Here is a tiny trained network, its code and every weight. The questions are about switching its units off for an input and a class, where a switched-off unit gives its printed mean instead of its output.

import numpy as np


def w(rows, s, z=0):
    codes = np.array(rows[::2]) - 128.0
    scale = np.full(codes.shape[1], s)
    scale[-1] = z or s
    return codes * scale


def norm(h):
    return h / np.sqrt((h * h).mean(-1, keepdims=True) + 1e-5)


def f(y):
    return y / 2 * (1 + np.tanh(0.7978845608 * (y + 0.044715 * y**3)))


def log_softmax(a):
    a = a - a.max(-1, keepdims=True)
    return a - np.log(np.exp(a).sum(-1, keepdims=True))


def net(x, mask):
    res = np.array(x, float).reshape(1, 5) / 4 @ E
    u = 0
    for l in range(3):
        y = f(norm(res) @ A[l][:, :-1].T + A[l][:, -1])
        res = res + np.where(mask[u : u + 8], y, B[l][:, -1]) @ B[l][:, :-1]
        u += 8
    return log_softmax(norm(res)[-1] @ U[:, :-1].T + U[:, -1])


A, B = {}, {}
E = w([
[122,131,112],'x0',
[25,1,122],'x1',
[132,128,134],'x2',
[89,130,46],'x3',
[63,209,137],'x4',
],0.00093)
A[0] = w([
[159,175,68,27],'L0N1',
[114,202,198,54],'L0N2',
[187,91,132,6],'L0N3',
[119,195,141,118],'L0N4',
[196,178,123,38],'L0N5',
[83,5,191,93],'L0N6',
[46,73,50,82],'L0N7',
[128,122,122,59],'L0N8',
],0.0019,0.0025)
B[0] = w([
[7,146,147,19],'L0N1',
[122,118,122,46],'L0N2',
[33,135,45,2],'L0N3',
[107,64,115,117],'L0N4',
[3,88,140,34],'L0N5',
[169,246,169,126],'L0N6',
[169,250,115,106],'L0N7',
[104,208,128,42],'L0N8',
],0.0022,0.00086)
A[1] = w([
[112,135,13,99],'L1N1',
[151,141,252,31],'L1N2',
[35,30,157,213],'L1N3',
[192,188,122,161],'L1N4',
[81,180,85,173],'L1N5',
[144,128,57,249],'L1N6',
[107,152,101,25],'L1N7',
[32,232,199,139],'L1N8',
],0.0047,0.0011)
B[1] = w([
[70,28,217,178],'L1N1',
[44,38,173,224],'L1N2',
[109,254,127,206],'L1N3',
[17,178,134,249],'L1N4',
[126,69,118,137],'L1N5',
[79,97,212,240],'L1N6',
[94,79,122,70],'L1N7',
[159,12,5,178],'L1N8',
],0.0034,0.0011)
A[2] = w([
[171,109,56,126],'L2N1',
[193,70,63,133],'L2N2',
[133,147,253,117],'L2N3',
[81,156,91,84],'L2N4',
[220,161,126,250],'L2N5',
[225,99,130,133],'L2N6',
[125,131,185,103],'L2N7',
[93,230,90,195],'L2N8',
],0.0035,0.0021)
B[2] = w([
[108,96,161,98],'L2N1',
[133,45,37,110],'L2N2',
[63,79,95,255],'L2N3',
[117,177,74,100],'L2N4',
[85,170,73,202],'L2N5',
[137,88,4,135],'L2N6',
[100,84,177,160],'L2N7',
[117,213,179,159],'L2N8',
],0.0035,0.0019)
U = w([
[19,105,173,253],'0',
[36,114,149,232],'1',
[44,60,211,148],'2',
[112,254,151,205],'3',
[134,68,41,182],'4',
[190,185,89,3],'5',
],0.0044,0.003)

Each question gives the input, the list of numbers given to net, and the class t.
The units are the neurons (one row each of A and B). Each row of codes is followed by its name. A weight is (code - 128) times the scale printed after its matrix; where a second scale follows, it is the last column's (A, B and U).
mask holds one flag per neuron, layer by layer. A switched-off neuron (its flag False) gives its mean, the last column of its row in B, instead of its output. The means were averaged over made-up inputs and are rounded, as every weight is.
A unit's drop is (log p(t) with every unit on - log p(t) with that unit switched off) / (log p(t) with every unit on - log p(t) with every unit switched off).
The circuit of an input: a set's keep is (log p(t) with only the set's units on - log p(t) with every unit switched off) / (log p(t) with every unit on - log p(t) with every unit switched off). Starting from the 12 units with the biggest drops (on a tie, the unit counted first), units are removed one at a time, each time the one whose removal leaves the highest keep (on an exact tie, the one counted first), for as long as the keep stays at least 0.8.
circuit, biggest first: the units of the circuit, biggest drop first
most important unit: the unit with the biggest drop
k most important neurons: the k neurons with the biggest drops, biggest first
k most important neurons of layer l: the k neurons of layer l with the biggest drops, biggest first
drop of u: that unit's drop, to one decimal
input [6,-5,-4,2,7], class 4: circuit, biggest first	[L1N8, L1N3]
input [4,7,3,-3,5], class 3: most important unit	L1N3
input [3,-3,1,4,6], class 4: 2 most important neurons	[L1N8, L1N2]
input [1,5,-3,-3,-3], class 3: 3 most important neurons	[L1N3, L1N1, L1N8]
input [7,6,-7,1,8], class 4: 3 most important neurons of layer 1	[L1N8, L1N4, L1N5]
input [-3,7,-3,-5,-1], class 3: 2 most important neurons	[L1N3, L1N1]
input [-4,7,-6,6,5], class 3: 3 most important neurons	[L1N3, L1N2, L2N3]
input [4,-5,3,1,6], class 4: 2 most important neurons	[L1N8, L1N3]
input [4,1,-4,2,7], class 4: 2 most important neurons of layer 1	[L1N8, L1N2]
input [3,7,-2,-1,-1], class 3: drop of L1N3	0.6
input [4,8,4,-3,8], class 3: drop of L2N3	0.2
input [0,8,4,-4,3], class 3: drop of L1N6	0.1
input [-6,0,5,5,8], class 4: drop of L0N5	0.0
input [-5,-4,6,7,-3], class 2: most important neuron of layer 0	[L0N6]
